Below is a small trained network, with its code and all its weights. Each question gives an input and a class and asks what happens when units are switched off, that is, made to give their printed mean instead of their output.

import numpy as np


def w(rows, s, z=0):
    codes = np.array(rows[::2]) - 128.0
    scale = np.full(codes.shape[1], s)
    scale[-1] = z or s
    return codes * scale


def norm(h):
    return h / np.sqrt((h * h).mean(-1, keepdims=True) + 1e-5)


def f(y):
    return np.maximum(y, 0)


def log_softmax(a):
    a = a - a.max(-1, keepdims=True)
    return a - np.log(np.exp(a).sum(-1, keepdims=True))


def net(x, mask):
    res = np.array(x, float).reshape(1, 4) / 4 @ E
    u = 0
    for l in range(4):
        y = f(norm(res) @ A[l][:, :-1].T + A[l][:, -1])
        res = res + np.where(mask[u : u + 8], y, B[l][:, -1]) @ B[l][:, :-1]
        u += 8
    return log_softmax(norm(res)[-1] @ U[:, :-1].T + U[:, -1])


A, B = {}, {}
E = w([
[101,142,252,141,47,131,72,153,165],'x0',
[66,118,95,176,178,181,35,79,131],'x1',
[126,93,149,67,207,118,1,93,168],'x2',
[140,68,125,187,86,196,90,64,219],'x3',
],0.0085)
A[0] = w([
[92,103,38,131,115,98,142,198,61,30],'L0N0',
[106,176,94,165,163,153,90,105,141,63],'L0N1',
[200,84,178,92,204,141,112,173,128,64],'L0N2',
[151,142,139,108,69,158,162,176,155,3],'L0N3',
[101,160,102,111,2,114,74,229,144,94],'L0N4',
[207,185,92,66,43,117,126,182,84,136],'L0N5',
[181,44,108,95,232,89,83,88,165,78],'L0N6',
[93,142,151,41,114,157,72,147,77,35],'L0N7',
],0.0075,0.0049)
B[0] = w([
[135,181,105,122,119,193,228,84,41,190],'L0N0',
[159,159,124,101,134,127,137,149,174,171],'L0N1',
[87,117,57,92,70,77,83,149,81,179],'L0N2',
[184,52,120,148,120,87,145,108,159,156],'L0N3',
[157,119,66,87,190,136,153,65,210,193],'L0N4',
[142,120,167,126,186,133,200,99,169,234],'L0N5',
[159,149,1,115,92,60,111,171,179,255],'L0N6',
[111,202,125,138,146,63,77,103,96,171],'L0N7',
],0.0086,0.0054)
A[1] = w([
[93,127,71,171,116,176,29,36,206,118],'L1N0',
[87,129,154,165,186,86,87,147,51,76],'L1N1',
[119,177,169,148,205,150,156,115,107,98],'L1N2',
[76,108,253,133,135,160,122,119,149,132],'L1N3',
[112,74,180,157,92,96,191,226,197,2],'L1N4',
[120,82,83,169,94,224,158,105,77,107],'L1N5',
[167,107,88,181,101,181,206,106,74,119],'L1N6',
[119,65,131,130,110,84,80,218,133,126],'L1N7',
],0.0074,0.0032)
B[1] = w([
[140,126,162,159,145,234,122,212,109,255],'L1N0',
[219,71,134,117,47,85,149,16,136,153],'L1N1',
[99,189,116,92,174,157,98,81,152,167],'L1N2',
[170,186,95,183,183,122,115,154,108,154],'L1N3',
[147,145,116,150,63,137,126,2,127,162],'L1N4',
[16,69,203,60,123,64,145,170,109,181],'L1N5',
[76,98,68,16,157,76,81,96,50,223],'L1N6',
[55,195,139,121,34,123,177,156,94,163],'L1N7',
],0.0072,0.0069)
A[2] = w([
[168,136,91,192,128,168,128,148,146,81],'L2N0',
[100,53,156,180,88,134,130,132,98,65],'L2N1',
[92,67,120,127,155,108,75,150,147,126],'L2N2',
[133,108,133,98,66,126,86,157,159,132],'L2N3',
[148,133,161,152,82,89,160,100,181,97],'L2N4',
[147,122,248,187,114,170,89,152,157,48],'L2N5',
[140,117,139,110,100,69,148,106,70,71],'L2N6',
[104,142,225,146,114,180,89,147,146,3],'L2N7',
],0.012,0.0044)
B[2] = w([
[168,217,128,244,176,204,124,148,151,205],'L2N0',
[93,70,91,17,38,176,139,94,157,164],'L2N1',
[173,144,93,83,52,163,165,130,173,221],'L2N2',
[58,165,98,78,134,189,135,162,77,233],'L2N3',
[201,177,93,163,8,151,126,102,124,205],'L2N4',
[46,161,219,186,96,163,126,176,2,236],'L2N5',
[180,102,220,202,151,176,99,130,119,254],'L2N6',
[99,95,176,193,65,125,112,198,81,210],'L2N7',
],0.0091,0.0049)
A[3] = w([
[103,155,55,179,159,162,205,142,100,32],'L3N0',
[16,140,70,101,154,99,126,127,104,17],'L3N1',
[167,83,177,143,115,151,169,82,254,46],'L3N2',
[167,170,132,142,193,5,71,143,111,109],'L3N3',
[129,164,141,126,94,186,113,125,208,4],'L3N4',
[200,122,157,104,90,82,116,124,106,125],'L3N5',
[181,102,177,77,188,60,174,163,149,146],'L3N6',
[55,140,123,138,127,108,164,141,31,66],'L3N7',
],0.0089,0.0018)
B[3] = w([
[170,29,204,151,192,141,132,170,101,236],'L3N0',
[177,150,156,122,80,95,159,135,67,225],'L3N1',
[133,185,161,205,53,162,141,113,116,187],'L3N2',
[2,141,205,122,83,144,129,76,212,222],'L3N3',
[155,87,126,141,177,44,137,59,111,192],'L3N4',
[180,156,75,164,137,129,146,58,189,206],'L3N5',
[105,78,110,189,112,118,61,142,165,217],'L3N6',
[181,115,194,134,226,143,130,116,90,254],'L3N7',
],0.0095,0.0052)
U = w([
[57,147,195,203,89,210,94,202,68,195],'0',
[215,173,133,187,50,122,197,59,157,186],'1',
[156,43,76,123,185,48,157,111,234,12],'2',
[88,202,31,8,81,71,60,184,143,191],'3',
[55,34,92,48,66,192,180,131,132,3],'4',
[191,132,19,176,212,204,89,195,203,105],'5',
[147,68,167,107,224,102,199,117,16,189],'6',
[38,219,217,135,161,60,93,68,206,87],'7',
],0.015,0.0037)

Each question gives the input, the list of numbers given to net, and the class t.
The units are the neurons (one row each of A and B). Each row of codes is followed by its name. A weight is (code - 128) times the scale printed after its matrix; where a second scale follows, it is the last column's (A, B and U).
mask holds one flag per neuron, layer by layer. A switched-off neuron (its flag False) gives its mean, the last column of its row in B, instead of its output. The means were averaged over made-up inputs and are rounded, as every weight is.
A unit's drop is (log p(t) with every unit on - log p(t) with that unit switched off) / (log p(t) with every unit on - log p(t) with every unit switched off).
The circuit of an input: a set's keep is (log p(t) with only the set's units on - log p(t) with every unit switched off) / (log p(t) with every unit on - log p(t) with every unit switched off). Starting from the 12 units with the biggest drops (on a tie, the unit counted first), units are removed one at a time, each time the one whose removal leaves the highest keep (on an exact tie, the one counted first), for as long as the keep stays at least 0.8.
units of the circuit, in order: the units of the circuit, biggest drop first
unit that matters most: the unit with the biggest drop
k most important neurons: the k neurons with the biggest drops, biggest first
top k neurons in layer l: the k neurons of layer l with the biggest drops, biggest first
drop of u: that unit's drop, to one decimal
input [-3,-4,8,-7], class 7: units of the circuit, in order	L3N3
input [-8,-1,3,-1], class 2: units of the circuit, in order	L0N6; L1N0
input [6,-8,4,-7], class 7: units of the circuit, in order	L3N3; L0N7; L0N4
input [1,-4,-1,8], class 0: units of the circuit, in order	L2N5; L0N6
input [8,-7,6,-3], class 7: top 3 neurons in layer 0	L0N4; L0N7; L0N6
input [1,-3,-4,8], class 4: units of the circuit, in order	L1N5; L2N1; L0N6
input [1,6,-8,1], class 4: units of the circuit, in order	L1N5; L2N1; L2N5
input [-8,-8,7,2], class 3: 2 most important neurons	L0N6; L0N2
input [7,-7,4,2], class 1: 2 most important neurons	L1N0; L0N4
input [7,1,0,-4], class 7: 2 most important neurons	L0N4; L1N0
input [-5,7,-4,5], class 4: 2 most important neurons	L1N5; L0N6
input [-7,-3,-4,8], class 4: 2 most important neurons	L1N5; L0N0
input [-1,-3,7,6], class 3: 2 most important neurons	L0N6; L0N2
input [8,4,-7,-2], class 1: unit that matters most	L1N4
input [-7,2,-2,4], class 6: 2 most important neurons	L1N5; L3N0
input [8,-7,3,-8], class 7: top 2 neurons in layer 1	L1N1; L1N3
input [-3,-3,-6,8], class 4: 2 most important neurons	L1N5; L1N6
input [1,-8,6,2], class 3: 2 most important neurons	L0N2; L2N3
input [-3,-6,8,-4], class 3: 2 most important neurons	L0N6; L0N2
input [4,-8,7,-4], class 7: unit that matters most	L3N3
input [-2,3,6,-5], class 3: drop of L0N6	0.1
